Below are the code and all the weights of a small trained network. Each question names an input and a class and asks about switching units off, where a switched-off unit gives its printed mean instead of its output.

import numpy as np


def w(rows, s, z=0):
    codes = np.array(rows[::2]) - 128.0
    scale = np.full(codes.shape[1], s)
    scale[-1] = z or s
    return codes * scale


def f(y):
    return np.maximum(y, 0)


def log_softmax(a):
    a = a - a.max(-1, keepdims=True)
    return a - np.log(np.exp(a).sum(-1, keepdims=True))


def net(x, mask):
    res = np.array(x, float).reshape(1, 3) / 4 @ E
    y = f(res @ A[0][:, :-1].T + A[0][:, -1])
    res = res + np.where(mask, y, B[0][:, -1]) @ B[0][:, :-1]
    return log_softmax(res[-1] @ U[:, :-1].T + U[:, -1])


A, B = {}, {}
E = w([
[40,83,213,222,223,189,26,64,209,209,198],'x0',
[199,28,82,101,219,134,167,34,52,232,115],'x1',
[125,32,197,211,176,3,215,207,191,130,7],'x2',
],0.0049)
A[0] = w([
[133,23,201,213,175,6,221,211,194,130,1,47],'neuron 1',
[198,53,86,100,195,131,156,58,65,204,121,38],'neuron 2',
[188,61,91,104,186,132,154,69,72,192,123,57],'neuron 3',
[128,127,127,129,127,128,128,126,128,128,127,122],'neuron 4',
[56,209,163,140,60,124,98,200,191,49,142,49],'neuron 5',
[207,155,57,59,66,88,199,170,64,76,78,71],'neuron 6',
[203,157,58,59,67,91,196,169,67,79,83,83],'neuron 7',
[189,66,92,104,183,130,153,70,77,189,123,68],'neuron 8',
[50,210,164,141,54,122,103,198,192,43,142,31],'neuron 9',
[22,76,234,228,220,192,31,63,208,200,194,2],'neuron 10',
[192,58,87,102,189,131,155,62,69,201,120,61],'neuron 11',
[62,202,160,143,67,123,102,188,186,59,142,87],'neuron 12',
[145,236,32,30,72,252,36,40,50,128,248,29],'neuron 13',
[213,162,51,49,52,78,212,183,58,61,73,19],'neuron 14',
],0.0044,0.0028)
B[0] = w([
[77,57,180,77,191,147,189,153,79,41,204,234],'neuron 1',
[159,80,126,181,80,186,87,249,93,129,70,185],'neuron 2',
[154,93,128,172,86,175,94,224,96,128,78,179],'neuron 3',
[127,128,127,128,128,129,129,128,128,127,128,128],'neuron 4',
[165,86,131,178,81,185,95,208,88,129,70,183],'neuron 5',
[80,155,92,108,160,89,90,179,178,184,144,194],'neuron 6',
[86,157,99,109,156,91,95,179,170,178,142,194],'neuron 7',
[152,99,128,167,90,172,96,206,97,127,79,178],'neuron 8',
[171,68,129,191,72,199,89,254,82,131,61,182],'neuron 9',
[64,172,73,92,171,68,73,220,201,211,151,254],'neuron 10',
[151,99,128,170,89,172,95,211,97,127,80,185],'neuron 11',
[158,105,130,167,87,171,102,174,92,128,78,183],'neuron 12',
[77,47,179,80,194,149,188,169,82,40,201,241],'neuron 13',
[65,151,77,102,167,86,74,214,192,193,146,198],'neuron 14',
],0.007,0.0066)
U = w([
[78,167,71,101,154,77,73,146,228,238,139,95],'0',
[218,104,136,211,57,184,97,153,76,122,34,103],'1',
[93,84,195,65,180,136,226,122,83,15,206,96],'2',
[165,170,134,130,111,100,155,69,137,133,112,249],'3',
[220,169,132,130,109,112,178,41,146,133,119,82],'4',
[251,159,131,131,108,101,186,8,171,130,115,85],'5',
[254,165,132,133,104,98,181,5,158,131,113,84],'6',
],0.0097,0.015)

Each question gives the input, the list of numbers given to net, and the class t.
The units are the neurons (one row each of A and B). Each row of codes is followed by its name. A weight is (code - 128) times the scale printed after its matrix; where a second scale follows, it is the last column's (A, B and U).
mask holds one flag per neuron, in row order. A switched-off neuron (its flag False) gives its mean, the last column of its row in B, instead of its output. The means were averaged over made-up inputs and are rounded, as every weight is.
A unit's drop is (log p(t) with every unit on - log p(t) with that unit switched off) / (log p(t) with every unit on - log p(t) with every unit switched off).
The circuit of an input: a set's keep is (log p(t) with only the set's units on - log p(t) with every unit switched off) / (log p(t) with every unit on - log p(t) with every unit switched off). Starting from the 12 units with the biggest drops (on a tie, the unit counted first), units are removed one at a time, each time the one whose removal leaves the highest keep (on an exact tie, the one counted first), for as long as the keep stays at least 0.8.
circuit, biggest first: the units of the circuit, biggest drop first
unit that matters most: the unit with the biggest drop
top k neurons: the k neurons with the biggest drops, biggest first
drop of u: that unit's drop, to one decimal
input [-2,2,1], class 3: unit that matters most => neuron 10
input [3,-6,5], class 1: top 2 neurons => (neuron 13; neuron 9)
input [5,6,-2], class 1: circuit, biggest first => (neuron 2; neuron 11)
input [-6,-6,3], class 0: top 3 neurons => (neuron 14; neuron 6; neuron 7)
input [-4,3,5], class 2: top 2 neurons => (neuron 1; neuron 10)
input [3,-4,-4], class 1: circuit, biggest first => (neuron 9; neuron 14)
input [5,-6,-5], class 1: circuit, biggest first => (neuron 9; neuron 5)
input [-5,-5,4], class 0: top 4 neurons => (neuron 14; neuron 6; neuron 7; neuron 13)
input [-4,-3,3], class 0: top 4 neurons => (neuron 13; neuron 14; neuron 6; neuron 7)
input [6,-8,4], class 1: top 3 neurons => (neuron 9; neuron 5; neuron 12)
input [-8,2,-8], class 0: top 4 neurons => (neuron 14; neuron 6; neuron 7; neuron 1)
input [-2,2,-2], class 3: top 2 neurons => (neuron 1; neuron 10)
input [-6,-6,-6], class 0: top 2 neurons => (neuron 14; neuron 6)
input [3,-2,3], class 3: unit that matters most => neuron 13
input [-1,-7,-6], class 1: top 4 neurons => (neuron 9; neuron 5; neuron 1; neuron 12)
input [6,3,7], class 2: top 4 neurons => (neuron 1; neuron 14; neuron 6; neuron 7)
input [0,6,-7], class 2: top 3 neurons => (neuron 13; neuron 9; neuron 5)
input [-7,-3,-7], class 0: top 4 neurons => (neuron 14; neuron 6; neuron 7; neuron 1)
input [-1,1,-6], class 2: drop of neuron 13 => 0.6
input [3,-3,-2], class 3: unit that matters most => neuron 14
input [-1,3,5], class 2: drop of neuron 9 => 0.1
input [-7,6,-3], class 0: drop of neuron 7 => 0.3
